Below are the code and all the weights of a small trained network. Each question names an input and a class and asks about switching units off, where a switched-off unit gives its printed mean instead of its output.

import numpy as np


def w(rows, s, z=0):
    codes = np.array(rows[::2]) - 128.0
    scale = np.full(codes.shape[1], s)
    scale[-1] = z or s
    return codes * scale


def f(y):
    return np.maximum(y, 0)


def log_softmax(a):
    a = a - a.max(-1, keepdims=True)
    return a - np.log(np.exp(a).sum(-1, keepdims=True))


def net(x, mask):
    res = np.array(x, float).reshape(1, 4) / 4 @ E
    y = f(res @ A[0][:, :-1].T + A[0][:, -1])
    res = res + np.where(mask, y, B[0][:, -1]) @ B[0][:, :-1]
    return log_softmax(res[-1] @ U[:, :-1].T + U[:, -1])


A, B = {}, {}
E = w([
[229,134,229,117,83,88,220],'x0',
[109,173,80,97,10,190,194],'x1',
[68,46,253,44,105,123,83],'x2',
[124,80,111,6,82,10,97],'x3',
],0.0052)
A[0] = w([
[121,143,70,168,111,205,148,146],'N0',
[113,128,103,219,236,181,88,149],'N1',
[127,114,131,121,127,134,116,84],'N2',
[130,136,114,135,135,137,144,114],'N3',
[127,121,178,108,96,138,147,205],'N4',
[126,138,118,123,120,132,107,88],'N5',
[106,113,155,131,161,135,88,248],'N6',
[120,138,144,81,37,144,174,11],'N7',
[77,105,145,78,123,134,64,99],'N8',
[118,127,121,99,117,111,126,236],'N9',
[122,167,27,187,101,249,169,139],'N10',
[103,112,134,131,157,130,93,208],'N11',
[139,131,93,80,86,75,148,194],'N12',
[151,134,39,106,153,26,109,125],'N13',
[135,127,148,153,145,126,133,203],'N14',
[114,128,112,133,121,141,125,101],'N15',
[79,99,152,85,133,144,78,59],'N16',
[120,127,138,93,109,126,118,153],'N17',
[127,120,127,137,145,132,124,78],'N18',
[185,139,222,193,138,141,191,76],'N19',
],0.014,0.0017)
B[0] = w([
[100,173,128,173,113,176,135,201],'N0',
[148,140,122,110,136,138,3,245],'N1',
[120,128,129,120,132,130,132,134],'N2',
[121,135,142,120,117,139,129,144],'N3',
[177,129,110,110,124,146,152,169],'N4',
[126,128,147,130,127,123,137,135],'N5',
[99,148,127,91,158,111,120,171],'N6',
[175,96,96,86,86,150,87,175],'N7',
[73,121,122,85,122,124,171,178],'N8',
[123,95,117,138,116,129,140,154],'N9',
[81,205,141,191,88,212,145,249],'N10',
[95,129,134,104,145,109,116,163],'N11',
[157,69,110,172,106,114,115,172],'N12',
[114,101,147,219,144,67,132,182],'N13',
[139,146,133,119,150,116,129,155],'N14',
[122,137,135,134,122,127,136,141],'N15',
[76,129,128,83,127,130,163,171],'N16',
[124,117,110,106,112,126,142,152],'N17',
[129,121,132,123,126,125,113,137],'N18',
[188,176,173,113,181,125,186,203],'N19',
],0.038,0.012)
U = w([
[105,135,151,108,191,99,2,24],'0',
[67,214,157,225,79,238,140,197],'1',
[203,52,73,104,48,156,127,12],'2',
[37,85,125,48,138,91,198,131],'3',
[224,159,215,107,198,119,203,201],'4',
[117,44,136,237,124,27,157,108],'5',
],0.0058,0.0011)

Each question gives the input, the list of numbers given to net, and the class t.
The units are the neurons (one row each of A and B). Each row of codes is followed by its name. A weight is (code - 128) times the scale printed after its matrix; where a second scale follows, it is the last column's (A, B and U).
mask holds one flag per neuron, in row order. A switched-off neuron (its flag False) gives its mean, the last column of its row in B, instead of its output. The means were averaged over made-up inputs and are rounded, as every weight is.
A unit's drop is (log p(t) with every unit on - log p(t) with that unit switched off) / (log p(t) with every unit on - log p(t) with every unit switched off).
The circuit of an input: a set's keep is (log p(t) with only the set's units on - log p(t) with every unit switched off) / (log p(t) with every unit on - log p(t) with every unit switched off). Starting from the 12 units with the biggest drops (on a tie, the unit counted first), units are removed one at a time, each time the one whose removal leaves the highest keep (on an exact tie, the one counted first), for as long as the keep stays at least 0.8.
units of the circuit, in order: the units of the circuit, biggest drop first
top k neurons: the k neurons with the biggest drops, biggest first
drop of u: that unit's drop, to one decimal
input [7,7,8,-5], class 4: units of the circuit, in order => N19
input [8,-2,8,4], class 2: units of the circuit, in order => N7, N4
input [3,-6,3,1], class 4: units of the circuit, in order => N1, N10
input [1,-2,-3,2], class 5: top 2 neurons => N10, N1
input [0,-3,0,-5], class 0: units of the circuit, in order => N1, N10
input [-4,2,1,7], class 5: top 2 neurons => N13, N12
input [2,0,4,5], class 3: top 3 neurons => N1, N8, N16
input [-6,-8,0,7], class 3: top 4 neurons => N8, N16, N6, N11
input [1,1,6,-2], class 3: units of the circuit, in order => N10, N1
input [2,-1,-1,1], class 4: top 2 neurons => N10, N1
input [-3,-3,1,7], class 5: top 2 neurons => N13, N12
input [-8,-3,7,-3], class 3: top 2 neurons => N8, N16
input [0,-6,-8,1], class 0: top 2 neurons => N1, N10
input [5,-7,5,-7], class 4: units of the circuit, in order => N19
input [1,-2,-2,3], class 5: drop of N10 => 0.2
input [4,-6,-6,3], class 5: drop of N13 => 0.2
input [-7,-8,7,7], class 3: drop of N16 => 0.0
input [-5,-3,5,-3], class 0: drop of N1 => 0.4
